data = ((164, -362, 244, -772, -553, -569), (-478, -508, -402, -143, -616, -28), (560, -485, -541, 336, 337, 502), (455, -419, -576, -568, 211, -463), (192, -358, -565, 614, 145, 119), (317, 655, 614, -601, -254, -578), (110, -427, -543, -682, 595, -27), (-718, -383, 601, -726, 635, -226))
The 1st entry in reading order -> 164
The fourth entry in reading order -> -772
Report the entry just right of 595.
A: -27
Report the second smallest entry.
A: -726
Report the entry just right of 211.
A: -463
The entry just left of -601: 614
The entry just right of -553: -569
Report the entry just left of 595.
A: -682
The entry just left of the largest entry is 317
Report the entry just left of -541.
A: -485
The entry just right of the smallest entry is -553
Report the entry just left of 336.
A: -541
Report the entry just right of -601.
A: -254
Report the maximum.
A: 655
Report the entry just right of -576.
A: -568

x =
[[ 17.76 -15.74  -3.61   7.64  15.97  -4.91   9.48  21.88   5.90  22.68
   -1.95]
 [ 15.96 -13.32  -4.35   3.77  14.25  -2.17  10.06  20.36   4.10  20.96
   -2.27]
 [ 19.13 -17.35  -2.78  10.74  17.42  -7.25   9.05  23.13   6.85  24.04
   -2.11]
 [ 16.77 -13.98  -4.11   5.46  14.78  -3.02   9.99  21.11   4.64  21.60
   -2.17]
 [ 18.82 -16.91  -3.27   9.86  17.01  -6.63   9.16  22.69   6.34  23.63
   -1.82]
 [ 19.50 -18.09  -2.81  11.27  17.74  -8.03   9.08  23.66   7.45  24.48
   -2.26]
 [ 18.67 -16.21  -3.04   8.86  16.55  -5.87   9.32  22.37   6.30  22.86
   -2.08]
 [ 17.28 -14.63  -3.62   6.65  15.06  -4.38   9.79  21.26   5.04  22.22
   -2.49]
 [ 15.53 -12.22  -4.74   2.27  13.82  -0.55  10.57  19.87   3.16  20.56
   -2.07]]
The entry just right of 22.69 -> 6.34
Find the entry just right of 7.64.
A: 15.97
Find the entry just left of 10.57.
A: -0.55
The entry just left of 21.26: 9.79
Find the entry just left of -2.27.
A: 20.96
Find the entry just right of -3.04.
A: 8.86
The entry just left of 6.34 is 22.69
Find the entry at the centre.
A: -6.63
Find the entry just right of the centre entry.
A: 9.16
The entry just right of the smallest entry is -2.81

Questions about the grid below.
1) Give the smallest entry.
2) Give the entry just left of 4111.
[[4551, 5122, 1876, 4380, 5904, 5005, 5013, 2092, 2010, 4744, 7391, 6220, 4766, 4646, 7065, 4711], [1696, 3440, 7249, 4874, 4242, 2877, 6886, 5714, 5872, 6368, 3151, 3968, 4111, 5410, 5668, 5750], [9101, 5167, 5798, 3332, 5396, 4554, 5049, 5600, 4476, 5693, 2654, 5877, 6133, 6712, 2277, 5761], [7281, 6971, 4103, 6007, 6166, 5920, 3824, 4220, 7145, 2799, 4867, 4936, 5493, 3816, 5981, 4560], [3551, 3665, 7614, 4379, 5064, 2666, 7135, 4431, 6196, 6130, 2916, 4529, 3152, 6074, 4797, 5534], [5737, 6335, 1678, 4848, 6014, 4826, 4502, 3153, 5717, 4931, 7287, 6484, 4515, 4735, 7470, 4547], [2039, 4033, 5318, 5764, 2319, 5821, 3708, 6907, 3606, 5702, 6350, 3685, 4660, 3852, 4023, 3956], [8327, 5948, 5149, 4904, 5941, 6178, 4324, 5769, 6422, 2708, 3205, 4545, 7411, 4444, 4486, 5640], [3247, 3729, 7596, 4403, 5184, 2700, 6979, 4398, 7012, 6148, 2808, 4670, 2967, 6182, 4591, 5461], [8033, 5345, 5396, 4267, 5479, 5409, 4741, 5982, 5641, 4131, 2636, 5390, 7454, 5902, 3201, 5977], [3953, 3824, 3067, 4889, 5359, 5720, 4982, 2359, 1944, 4202, 7231, 5142, 4406, 4170, 5583, 3986], [1508, 3838, 5225, 6090, 2485, 6023, 3538, 7039, 3675, 5193, 6544, 3594, 4445, 3744, 3828, 3710]]
1) 1508
2) 3968

a = array([ .01,  .00,  .87,  .53, -.43, -.10, -.59])
Give the last entry.
A: -.59
The median of all entries: .00
The fourth-last entry is .53
The second entry from the end: -.10
The third entry from the right is -.43
